Here is a tiny trained network, its code and every weight. The questions are about switching its units off for an input and a class, where a switched-off unit gives its printed mean instead of its output.

import numpy as np


def w(rows, s, z=0):
    codes = np.array(rows[::2]) - 128.0
    scale = np.full(codes.shape[1], s)
    scale[-1] = z or s
    return codes * scale


def f(y):
    return np.maximum(y, 0)


def log_softmax(a):
    a = a - a.max(-1, keepdims=True)
    return a - np.log(np.exp(a).sum(-1, keepdims=True))


def net(x, mask):
    res = np.array(x, float).reshape(1, 4) / 4 @ E
    y = f(res @ A[0][:, :-1].T + A[0][:, -1])
    res = res + np.where(mask, y, B[0][:, -1]) @ B[0][:, :-1]
    return log_softmax(res[-1] @ U[:, :-1].T + U[:, -1])


A, B = {}, {}
E = w([
[151,75,161,84,107,129,148,151,109],'x0',
[144,195,196,116,7,156,154,167,178],'x1',
[75,128,99,132,129,60,143,137,188],'x2',
[127,144,176,231,158,165,140,135,149],'x3',
],0.016)
A[0] = w([
[106,118,130,255,148,127,179,176,101,252],'neuron 1',
[159,155,153,153,145,178,124,189,203,166],'neuron 2',
[69,214,141,187,68,150,133,140,229,200],'neuron 3',
[169,51,100,103,225,219,90,124,29,182],'neuron 4',
[89,85,98,202,211,100,132,161,143,166],'neuron 5',
[92,225,49,154,147,133,90,86,130,133],'neuron 6',
],0.0098,0.0034)
B[0] = w([
[115,116,172,114,109,71,82,107,180,201],'neuron 1',
[93,70,87,207,122,97,100,161,79,179],'neuron 2',
[109,171,145,166,54,19,112,109,119,226],'neuron 3',
[93,157,169,245,80,109,185,150,76,251],'neuron 4',
[202,133,161,83,159,156,73,69,204,213],'neuron 5',
[189,165,61,95,153,176,144,119,88,181],'neuron 6',
],0.012,0.019)
U = w([
[122,101,142,104,187,141,124,100,175,80],'0',
[111,114,61,9,98,86,151,142,170,253],'1',
[86,118,189,194,59,84,154,168,122,140],'2',
[79,94,105,125,142,203,144,163,170,26],'3',
[143,154,96,144,187,196,169,137,92,95],'4',
],0.013,0.0054)

Each question gives the input, the list of numbers given to net, and the class t.
The units are the neurons (one row each of A and B). Each row of codes is followed by its name. A weight is (code - 128) times the scale printed after its matrix; where a second scale follows, it is the last column's (A, B and U).
mask holds one flag per neuron, in row order. A switched-off neuron (its flag False) gives its mean, the last column of its row in B, instead of its output. The means were averaged over made-up inputs and are rounded, as every weight is.
A unit's drop is (log p(t) with every unit on - log p(t) with that unit switched off) / (log p(t) with every unit on - log p(t) with every unit switched off).
The circuit of an input: a set's keep is (log p(t) with only the set's units on - log p(t) with every unit switched off) / (log p(t) with every unit on - log p(t) with every unit switched off). Starting from all 6 units, units are removed one at a time, each time the one whose removal leaves the highest keep (on an exact tie, the one counted first), for as long as the keep stays at least 0.8.
circuit, biggest first: the units of the circuit, biggest drop first
most important unit: the unit with the biggest drop
top k neurons: the k neurons with the biggest drops, biggest first
drop when u is switched off: that unit's drop, to one decimal
input [-3,-7,-1,-3], class 4: top 2 neurons => [neuron 3; neuron 6]
input [-2,-6,-1,5], class 0: most important unit => neuron 5
input [-8,4,8,-5], class 1: top 2 neurons => [neuron 4; neuron 6]
input [-4,-6,-1,5], class 0: top 3 neurons => [neuron 5; neuron 1; neuron 3]
input [2,-4,3,1], class 0: circuit, biggest first => [neuron 3; neuron 5]
input [-8,-4,-7,-7], class 4: top 2 neurons => [neuron 6; neuron 3]
input [-8,-7,4,-4], class 4: top 2 neurons => [neuron 6; neuron 1]
input [-6,-1,1,7], class 0: top 3 neurons => [neuron 4; neuron 5; neuron 6]
input [-1,0,-1,-6], class 1: top 2 neurons => [neuron 4; neuron 3]
input [-6,-8,0,3], class 0: top 2 neurons => [neuron 5; neuron 1]
input [-2,4,4,-5], class 1: top 2 neurons => [neuron 4; neuron 2]
input [1,3,-3,-4], class 1: top 2 neurons => [neuron 4; neuron 3]
input [-8,1,6,0], class 1: top 2 neurons => [neuron 4; neuron 6]
input [-5,1,-6,-6], class 4: top 2 neurons => [neuron 3; neuron 1]
input [-6,1,-7,-6], class 4: circuit, biggest first => [neuron 3]
input [-3,-5,4,7], class 0: drop when neuron 5 is switched off => 0.1
input [-7,-8,3,-6], class 4: drop when neuron 6 is switched off => 0.3
input [8,7,2,-6], class 1: drop when neuron 4 is switched off => 1.3
